Here is a tiny trained network, its code and every weight. The questions are about switching its units off for an input and a class, where a switched-off unit gives its printed mean instead of its output.

import numpy as np


def w(rows, s, z=0):
    codes = np.array(rows[::2]) - 128.0
    scale = np.full(codes.shape[1], s)
    scale[-1] = z or s
    return codes * scale


def norm(h):
    return h / np.sqrt((h * h).mean(-1, keepdims=True) + 1e-5)


def f(y):
    return y / 2 * (1 + np.tanh(0.7978845608 * (y + 0.044715 * y**3)))


def log_softmax(a):
    a = a - a.max(-1, keepdims=True)
    return a - np.log(np.exp(a).sum(-1, keepdims=True))


def net(x, mask):
    res = np.array(x, float).reshape(1, 5) / 4 @ E
    u = 0
    for l in range(2):
        y = f(norm(res) @ A[l][:, :-1].T + A[l][:, -1])
        res = res + np.where(mask[u : u + 15], y, B[l][:, -1]) @ B[l][:, :-1]
        u += 15
    return log_softmax(norm(res)[-1] @ U[:, :-1].T + U[:, -1])


A, B = {}, {}
E = w([
[76,2,222],'x0',
[193,146,87],'x1',
[71,2,33],'x2',
[95,118,148],'x3',
[149,249,54],'x4',
],0.0088)
A[0] = w([
[197,72,229,239],'0.n0',
[75,136,156,177],'0.n1',
[162,72,180,231],'0.n2',
[209,81,110,87],'0.n3',
[74,27,9,255],'0.n4',
[113,84,114,109],'0.n5',
[84,126,128,44],'0.n6',
[73,174,170,84],'0.n7',
[179,62,96,52],'0.n8',
[60,169,193,118],'0.n9',
[122,141,94,95],'0.n10',
[150,160,160,111],'0.n11',
[224,88,111,167],'0.n12',
[122,146,39,160],'0.n13',
[213,176,163,206],'0.n14',
],0.013,0.0024)
B[0] = w([
[21,43,182,196],'0.n0',
[177,131,159,145],'0.n1',
[79,49,153,177],'0.n2',
[162,130,153,142],'0.n3',
[247,101,19,245],'0.n4',
[179,121,122,150],'0.n5',
[159,153,129,127],'0.n6',
[191,158,150,140],'0.n7',
[173,115,141,150],'0.n8',
[184,115,174,153],'0.n9',
[85,130,132,132],'0.n10',
[161,140,155,139],'0.n11',
[152,124,183,151],'0.n12',
[8,89,130,169],'0.n13',
[173,105,215,175],'0.n14',
],0.018,0.011)
A[1] = w([
[158,179,77,108],'1.n0',
[135,144,96,129],'1.n1',
[193,23,100,4],'1.n2',
[175,179,91,146],'1.n3',
[159,174,88,125],'1.n4',
[120,250,215,87],'1.n5',
[147,167,83,130],'1.n6',
[32,124,95,130],'1.n7',
[171,196,70,146],'1.n8',
[153,130,139,79],'1.n9',
[116,127,141,58],'1.n10',
[185,36,105,14],'1.n11',
[152,132,134,82],'1.n12',
[169,216,57,210],'1.n13',
[129,144,153,130],'1.n14',
],0.012,0.002)
B[1] = w([
[57,164,107,148],'1.n0',
[95,118,88,133],'1.n1',
[252,190,99,254],'1.n2',
[97,156,91,155],'1.n3',
[69,159,116,145],'1.n4',
[142,198,250,208],'1.n5',
[78,141,84,142],'1.n6',
[201,124,71,143],'1.n7',
[56,180,85,165],'1.n8',
[130,108,131,131],'1.n9',
[137,126,152,120],'1.n10',
[231,173,108,234],'1.n11',
[127,116,133,129],'1.n12',
[26,184,73,182],'1.n13',
[128,114,161,133],'1.n14',
],0.016,0.0067)
U = w([
[198,144,250,252],'0',
[242,165,30,181],'1',
[78,51,174,53],'2',
[242,87,98,76],'3',
[109,246,174,78],'4',
[91,158,18,70],'5',
],0.015,0.002)

Each question gives the input, the list of numbers given to net, and the class t.
The units are the neurons (one row each of A and B). Each row of codes is followed by its name. A weight is (code - 128) times the scale printed after its matrix; where a second scale follows, it is the last column's (A, B and U).
mask holds one flag per neuron, layer by layer. A switched-off neuron (its flag False) gives its mean, the last column of its row in B, instead of its output. The means were averaged over made-up inputs and are rounded, as every weight is.
A unit's drop is (log p(t) with every unit on - log p(t) with that unit switched off) / (log p(t) with every unit on - log p(t) with every unit switched off).
The circuit of an input: a set's keep is (log p(t) with only the set's units on - log p(t) with every unit switched off) / (log p(t) with every unit on - log p(t) with every unit switched off). Starting from the 12 units with the biggest drops (on a tie, the unit counted first), units are removed one at a time, each time the one whose removal leaves the highest keep (on an exact tie, the one counted first), for as long as the keep stays at least 0.8.
circuit, biggest first: the units of the circuit, biggest drop first
most important unit: the unit with the biggest drop
top k neurons: the k neurons with the biggest drops, biggest first
top k neurons in layer l: the k neurons of layer l with the biggest drops, biggest first
drop of u: that unit's drop, to one decimal
input [2,6,-4,-1,7], class 0: top 2 neurons => (0.n4 0.n14)
input [-7,-1,-1,8,-6], class 0: circuit, biggest first => (0.n4)
input [-7,-6,-3,-7,2], class 4: top 2 neurons => (0.n0 0.n4)
input [2,-1,-5,-7,-7], class 2: top 2 neurons => (0.n0 0.n4)
input [2,8,-4,0,4], class 0: top 2 neurons => (0.n4 0.n14)
input [0,-2,7,-3,-6], class 1: circuit, biggest first => (0.n4 1.n2)
input [-6,7,0,-8,5], class 4: top 2 neurons in layer 0 => (0.n4 0.n14)
input [7,5,0,3,-6], class 2: top 3 neurons => (0.n0 0.n4 0.n2)
input [-5,8,0,-2,1], class 4: top 4 neurons in layer 0 => (0.n0 0.n4 0.n2 0.n9)
input [0,-5,3,6,6], class 5: top 2 neurons => (0.n0 0.n2)
input [-7,5,-7,4,0], class 0: top 3 neurons => (0.n4 0.n14 1.n5)
input [-7,3,-5,-7,-5], class 0: top 2 neurons => (0.n4 0.n14)
input [6,3,-7,0,0], class 2: top 2 neurons => (0.n0 0.n4)
input [0,-2,-8,-6,7], class 4: most important unit => 0.n0
input [-1,-6,1,0,1], class 5: top 2 neurons in layer 1 => (1.n13 1.n8)
input [0,7,-7,-7,3], class 4: top 3 neurons => (0.n2 0.n0 1.n5)
input [-7,-7,0,8,-6], class 0: top 3 neurons in layer 0 => (0.n4 0.n9 0.n7)
input [-6,8,-5,2,4], class 4: top 2 neurons => (0.n4 0.n0)
input [-6,1,-7,-1,-2], class 0: top 2 neurons => (0.n14 0.n4)
input [-2,2,-2,-8,-6], class 0: circuit, biggest first => (0.n14)
input [6,-7,-1,-4,-4], class 2: drop of 0.n0 => 0.7
input [-3,1,8,-1,2], class 5: drop of 1.n11 => -0.1
input [8,-4,-7,-8,0], class 2: drop of 0.n0 => 0.4
input [4,5,-6,3,-7], class 2: drop of 0.n0 => 0.3
